Below are the code and all the weights of a small trained network. Each question names an input and a target symbol and asks about switching units off, where a switched-off unit gives its printed mean instead of its output.

import numpy as np


def w(rows, s, z=0):
    codes = np.array(rows[::2]) - 128.0
    scale = np.full(codes.shape[1], s)
    scale[-1] = z or s
    return codes * scale


def norm(h):
    return h / np.sqrt((h * h).mean(-1, keepdims=True) + 1e-5)


def f(y):
    return y / 2 * (1 + np.tanh(0.7978845608 * (y + 0.044715 * y**3)))


def softmax(a):
    e = np.exp(a - a.max(-1, keepdims=True))
    return e / e.sum(-1, keepdims=True)


def log_softmax(a):
    a = a - a.max(-1, keepdims=True)
    return a - np.log(np.exp(a).sum(-1, keepdims=True))


def net(x, mask):
    ids = ['ΛΞΠΨαγδεζημστω'.index(c) for c in x.split()]
    T = len(ids)
    res = E[ids] + P[:T]
    u = 0
    for l in range(3):
        r = norm(res)
        for j in range(2):
            rows = slice(2 * j, 2 * j + 2)
            q, k, v = (r @ M[l][rows].T for M in (Q, K, V))
            z = softmax(np.where(np.tri(T) > 0, q @ k.T / 2**0.5, -1e9)) @ v
            o = O[l][rows]
            res = res + np.where(mask[u + j], z, o[:, -1]) @ o[:, :-1]
        u += 2
        y = f(norm(res) @ A[l][:, :-1].T + A[l][:, -1])
        res = res + np.where(mask[u : u + 4], y, B[l][:, -1]) @ B[l][:, :-1]
        u += 4
    return log_softmax(norm(res)[-1] @ U[:, :-1].T + U[:, -1])


Q, K, V, O, A, B = {}, {}, {}, {}, {}, {}
E = w([
[85,142,164,168,111,114],'Λ',
[74,113,133,89,120,126],'Ξ',
[108,174,94,121,177,157],'Π',
[131,153,94,107,191,168],'Ψ',
[147,130,93,96,173,145],'α',
[170,105,148,47,3,77],'γ',
[143,115,113,224,148,58],'δ',
[44,230,191,88,146,19],'ε',
[150,148,70,60,122,156],'ζ',
[158,163,87,61,200,150],'η',
[118,154,81,83,183,138],'μ',
[140,214,105,132,90,147],'σ',
[153,141,117,109,110,86],'τ',
[126,205,190,93,64,139],'ω',
],0.016)
P = w([
[203,181,148,29,178,84],'0',
[168,187,131,81,133,115],'1',
[107,105,14,158,126,162],'2',
[168,198,150,114,142,121],'3',
[108,82,16,164,122,164],'4',
[159,197,149,152,138,146],'5',
[63,89,2,183,148,171],'6',
[198,222,158,149,136,136],'7',
],0.0081)
Q[0] = w([
[140,221,213,59,158,138],'0.h1',
[8,83,1,136,45,100],'0.h1',
[166,167,122,113,163,114],'0.h2',
[168,238,212,100,95,117],'0.h2',
],0.0075)
K[0] = w([
[10,98,148,77,192,115],'0.h1',
[180,255,137,105,52,185],'0.h1',
[131,53,110,193,108,110],'0.h2',
[31,50,223,117,186,174],'0.h2',
],0.0084)
V[0] = w([
[227,79,53,180,197,74],'0.h1',
[173,210,52,128,43,187],'0.h1',
[152,116,143,87,102,253],'0.h2',
[204,208,101,170,24,80],'0.h2',
],0.0054)
O[0] = w([
[137,115,64,121,74,13,55],'0.h1',
[191,208,79,129,145,214,254],'0.h1',
[134,131,171,2,69,151,128],'0.h2',
[100,147,76,153,70,87,170],'0.h2',
],0.008,0.0036)
A[0] = w([
[174,170,198,78,140,240,2],'0.n1',
[180,180,191,151,89,43,243],'0.n2',
[70,112,224,168,162,185,144],'0.n3',
[161,192,185,3,97,212,166],'0.n4',
],0.0064,0.0025)
B[0] = w([
[150,193,177,224,64,215,189],'0.n1',
[47,100,95,159,91,153,166],'0.n2',
[121,1,82,117,125,46,147],'0.n3',
[181,37,145,77,176,143,253],'0.n4',
],0.0085,0.0078)
Q[1] = w([
[118,157,201,139,52,18],'1.h1',
[142,86,230,80,137,40],'1.h1',
[253,99,136,73,88,187],'1.h2',
[196,225,27,168,101,182],'1.h2',
],0.006)
K[1] = w([
[65,160,129,164,147,44],'1.h1',
[65,24,173,93,196,20],'1.h1',
[169,105,100,245,69,205],'1.h2',
[213,254,74,177,132,84],'1.h2',
],0.0055)
V[1] = w([
[137,144,253,200,141,95],'1.h1',
[75,174,191,47,254,102],'1.h1',
[204,110,54,77,200,81],'1.h2',
[132,72,103,184,62,77],'1.h2',
],0.005)
O[1] = w([
[132,117,207,255,160,111,1],'1.h1',
[76,167,53,130,185,116,142],'1.h1',
[102,21,111,127,76,85,228],'1.h2',
[198,104,181,152,117,107,14],'1.h2',
],0.0075,0.0033)
A[1] = w([
[168,157,144,155,48,127,54],'1.n1',
[255,68,118,127,60,157,125],'1.n2',
[204,100,206,176,168,200,154],'1.n3',
[162,162,215,190,91,107,2],'1.n4',
],0.0083,0.0026)
B[1] = w([
[51,105,232,136,175,55,138],'1.n1',
[1,117,165,236,110,100,243],'1.n2',
[29,52,135,234,114,73,255],'1.n3',
[44,120,70,41,57,78,122],'1.n4',
],0.0073,0.0041)
Q[2] = w([
[234,185,113,106,119,88],'2.h1',
[254,112,136,137,112,14],'2.h1',
[14,166,210,141,119,139],'2.h2',
[196,83,148,66,231,51],'2.h2',
],0.0067)
K[2] = w([
[171,85,90,112,97,146],'2.h1',
[248,107,84,165,104,153],'2.h1',
[157,96,47,166,156,127],'2.h2',
[121,138,104,52,177,125],'2.h2',
],0.011)
V[2] = w([
[77,175,63,162,103,87],'2.h1',
[31,195,94,2,238,64],'2.h1',
[4,173,221,37,125,126],'2.h2',
[55,97,96,81,142,187],'2.h2',
],0.0055)
O[2] = w([
[93,134,132,86,248,143,147],'2.h1',
[101,230,165,147,125,107,201],'2.h1',
[3,112,201,98,153,145,152],'2.h2',
[129,91,113,99,179,178,255],'2.h2',
],0.0069,0.003)
A[2] = w([
[226,121,158,179,80,55,147],'2.n1',
[156,120,2,115,174,181,253],'2.n2',
[115,200,119,114,180,84,96],'2.n3',
[150,146,109,86,109,161,67],'2.n4',
],0.0085,0.0032)
B[2] = w([
[255,63,172,206,108,97,127],'2.n1',
[145,58,135,224,99,92,254],'2.n2',
[110,200,216,242,83,110,142],'2.n3',
[177,119,170,52,120,99,144],'2.n4',
],0.0084,0.0094)
U = w([
[131,77,149,133,159,61,4],'Λ',
[93,66,195,2,180,96,169],'Ξ',
[91,213,197,156,210,112,158],'Π',
[223,103,136,94,211,128,74],'Ψ',
[96,107,75,78,101,60,61],'α',
[133,75,139,63,52,134,70],'γ',
[227,85,155,186,128,77,58],'δ',
[71,235,139,104,99,162,98],'ε',
[140,120,143,54,87,170,225],'ζ',
[164,127,70,81,194,93,159],'η',
[38,118,19,116,201,78,103],'μ',
[189,190,68,166,38,208,125],'σ',
[173,127,135,242,13,32,149],'τ',
[78,19,234,211,162,234,172],'ω',
],0.0083,0.004)

Each question gives the input, a string of symbols that net reads in full, and the target symbol t.
The units are the heads (2 rows each of Q, K, V and O) and the neurons (one row each of A and B). Each row of codes is followed by its name. A weight is (code - 128) times the scale printed after its matrix; where a second scale follows, it is the last column's (O, A, B and U).
mask holds one flag per unit, layer by layer, with each layer's heads first. A switched-off unit (its flag False) gives its mean, the last column of its rows in O or B, instead of its output. The means were averaged over made-up inputs and are rounded, as every weight is.
A unit's drop is (log p(t) with every unit on - log p(t) with that unit switched off) / (log p(t) with every unit on - log p(t) with every unit switched off).
The circuit of an input: a set's keep is (log p(t) with only the set's units on - log p(t) with every unit switched off) / (log p(t) with every unit on - log p(t) with every unit switched off). Starting from the 12 units with the biggest drops (on a tie, the unit counted first), units are removed one at a time, each time the one whose removal leaves the highest keep (on an exact tie, the one counted first), for as long as the keep stays at least 0.8.
units of the circuit, in order: the units of the circuit, biggest drop first
top k neurons: the k neurons with the biggest drops, biggest first
k most important neurons of layer l: the k neurons of layer l with the biggest drops, biggest first
input ω σ α δ τ ζ, target τ: units of the circuit, in order => [2.n2 0.h1]
input μ ω τ σ, target ε: units of the circuit, in order => [2.n2 1.n1]
input Π Ξ Λ η, target ω: units of the circuit, in order => [0.h1]
input Ξ Ψ σ Λ δ ζ μ α, target τ: units of the circuit, in order => [0.n4 0.h1]
input δ Ψ γ ζ α μ, target τ: units of the circuit, in order => [2.n2 0.h1]
input α ε μ δ Ξ σ ζ, target σ: units of the circuit, in order => [0.h1 1.n3]
input σ Ξ ε ω σ α μ, target σ: 2 most important neurons of layer 1 => [1.n3 1.n2]
input μ μ Λ, target μ: units of the circuit, in order => [0.n1 1.h1]
input Ξ γ ω ω, target ω: units of the circuit, in order => [0.n4 1.n3]
input Λ ω ζ τ ε μ, target Π: 3 most important neurons of layer 0 => [0.n4 0.n2 0.n1]
input ζ ω δ δ ζ ω, target τ: top 2 neurons => [2.n1 1.n1]
input μ Ξ Ξ, target μ: top 2 neurons => [0.n4 0.n1]
input γ Ξ δ α, target τ: units of the circuit, in order => [0.n4 0.h2 0.h1]
input δ μ σ σ σ Ψ, target τ: units of the circuit, in order => [0.h1 0.n4]
input Ψ α Ψ ε Π ζ σ ζ, target Π: units of the circuit, in order => [2.h1 1.n2]
input Λ σ σ Ξ ζ, target σ: 2 most important neurons of layer 0 => [0.n3 0.n4]
input γ σ δ ζ δ Π, target τ: top neuron => [0.n4]
input Ψ σ γ Π, target σ: top 2 neurons => [1.n3 0.n3]
input α μ Ξ, target μ: top 3 neurons => [0.n1 0.n4 0.n3]
input Π Ξ Ξ σ, target ω: top neuron => [1.n3]
input Ξ ω η σ Π, target σ: top 2 neurons => [0.n4 1.n2]
input ζ σ Ξ, target σ: top 3 neurons => [1.n3 0.n3 2.n2]
